Here is a tiny trained network, its code and every weight. The questions are about switching its units off for an input and a class, where a switched-off unit gives its printed mean instead of its output.

import numpy as np


def w(rows, s, z=0):
    codes = np.array(rows[::2]) - 128.0
    scale = np.full(codes.shape[1], s)
    scale[-1] = z or s
    return codes * scale


def norm(h):
    return h / np.sqrt((h * h).mean(-1, keepdims=True) + 1e-5)


def f(y):
    return y / 2 * (1 + np.tanh(0.7978845608 * (y + 0.044715 * y**3)))


def log_softmax(a):
    a = a - a.max(-1, keepdims=True)
    return a - np.log(np.exp(a).sum(-1, keepdims=True))


def net(x, mask):
    res = np.array(x, float).reshape(1, 7) / 4 @ E
    u = 0
    for l in range(2):
        y = f(norm(res) @ A[l][:, :-1].T + A[l][:, -1])
        res = res + np.where(mask[u : u + 4], y, B[l][:, -1]) @ B[l][:, :-1]
        u += 4
    return log_softmax(norm(res)[-1] @ U[:, :-1].T + U[:, -1])


A, B = {}, {}
E = w([
[161,144,210,102,97,174,184,228,119,111],'x0',
[142,110,159,108,133,119,84,127,153,166],'x1',
[101,198,152,254,96,157,135,138,92,214],'x2',
[132,149,144,104,123,132,134,101,132,140],'x3',
[180,133,141,140,137,130,101,112,116,115],'x4',
[127,88,115,142,155,150,112,150,163,149],'x5',
[157,68,132,130,139,106,180,94,52,192],'x6',
],0.0073)
A[0] = w([
[153,1,170,108,173,141,216,78,20,174,22],'L0N1',
[208,94,173,77,90,112,226,220,149,132,5],'L0N2',
[107,39,158,33,129,116,137,108,162,40,4],'L0N3',
[194,80,74,18,181,89,177,122,132,54,25],'L0N4',
],0.0058,0.0028)
B[0] = w([
[19,198,142,62,168,136,45,180,93,97,226],'L0N1',
[181,68,95,78,38,151,140,57,146,124,210],'L0N2',
[114,134,229,255,139,77,95,120,102,87,225],'L0N3',
[148,148,134,230,175,68,149,158,197,188,252],'L0N4',
],0.0085,0.0044)
A[1] = w([
[133,81,56,8,115,46,67,158,18,148,113],'L1N1',
[83,80,15,134,102,2,90,2,165,127,42],'L1N2',
[184,78,205,76,87,239,168,145,136,60,2],'L1N3',
[91,210,121,87,130,145,36,175,194,11,88],'L1N4',
],0.0047,0.0023)
B[1] = w([
[127,132,24,141,195,206,128,137,85,75,171],'L1N1',
[192,62,129,93,2,202,201,160,145,93,251],'L1N2',
[211,80,39,128,160,164,121,61,111,158,186],'L1N3',
[98,137,87,28,246,138,53,171,16,167,234],'L1N4',
],0.0095,0.0029)
U = w([
[91,147,211,238,142,52,166,154,202,146,255],'0',
[23,142,79,2,229,153,62,165,62,116,81],'1',
[238,24,52,71,29,204,210,99,174,110,32],'2',
],0.0077,0.0037)

Each question gives the input, the list of numbers given to net, and the class t.
The units are the neurons (one row each of A and B). Each row of codes is followed by its name. A weight is (code - 128) times the scale printed after its matrix; where a second scale follows, it is the last column's (A, B and U).
mask holds one flag per neuron, layer by layer. A switched-off neuron (its flag False) gives its mean, the last column of its row in B, instead of its output. The means were averaged over made-up inputs and are rounded, as every weight is.
A unit's drop is (log p(t) with every unit on - log p(t) with that unit switched off) / (log p(t) with every unit on - log p(t) with every unit switched off).
The circuit of an input: a set's keep is (log p(t) with only the set's units on - log p(t) with every unit switched off) / (log p(t) with every unit on - log p(t) with every unit switched off). Starting from all 8 units, units are removed one at a time, each time the one whose removal leaves the highest keep (on an exact tie, the one counted first), for as long as the keep stays at least 0.8.
units of the circuit, in order: the units of the circuit, biggest drop first
most important unit: the unit with the biggest drop
top k neurons: the k neurons with the biggest drops, biggest first
k most important neurons of layer l: the k neurons of layer l with the biggest drops, biggest first
drop when u is switched off: that unit's drop, to one decimal
input [-2,5,3,-2,6,7,4], class 1: most important unit => L0N4
input [-4,-7,2,6,7,2,-3], class 2: top 3 neurons => (L0N1, L1N2, L0N3)
input [-6,3,-5,5,0,4,-3], class 2: top 2 neurons => (L1N2, L0N1)
input [-8,5,6,1,4,7,8], class 1: top 2 neurons => (L0N1, L0N4)
input [2,8,-6,4,2,7,-5], class 0: top 3 neurons => (L0N3, L0N1, L0N4)
input [4,8,7,6,4,6,-8], class 1: units of the circuit, in order => (L0N4, L1N4)
input [1,0,5,6,8,4,-8], class 1: top 3 neurons => (L1N4, L0N4, L0N3)
input [8,-3,-8,-1,3,7,6], class 0: top 3 neurons => (L0N4, L0N3, L1N2)
input [-1,3,-8,-8,5,8,-7], class 0: units of the circuit, in order => (L0N4, L0N3)
input [-5,-5,-6,-7,-4,-3,-5], class 0: top 4 neurons => (L0N4, L0N3, L0N1, L0N2)
input [6,8,-6,6,3,8,2], class 0: top 4 neurons => (L0N3, L0N4, L1N2, L1N1)
input [2,-8,7,6,-6,-2,-8], class 1: top 3 neurons => (L0N4, L1N4, L0N3)
input [-5,-4,-7,-6,-5,-6,5], class 0: top 3 neurons => (L0N4, L0N3, L0N2)
input [-6,-2,-6,-8,-2,-1,6], class 0: most important unit => L0N4
input [-6,0,0,-1,-1,-4,4], class 2: top 2 neurons => (L1N2, L1N4)
input [4,8,-5,-4,5,6,-1], class 0: 2 most important neurons of layer 0 => (L0N3, L0N4)
input [0,-6,-2,6,4,5,3], class 1: top 2 neurons => (L0N1, L1N4)
input [8,-2,3,-6,-4,-4,-4], class 2: drop when L0N1 is switched off => 0.3
input [2,4,-1,-3,5,0,8], class 1: drop when L0N1 is switched off => 1.0
input [2,3,1,3,-5,-4,1], class 2: drop when L1N4 is switched off => 0.2
input [-5,-4,-1,-4,2,8,8], class 1: most important neuron of layer 0 => (L0N1)
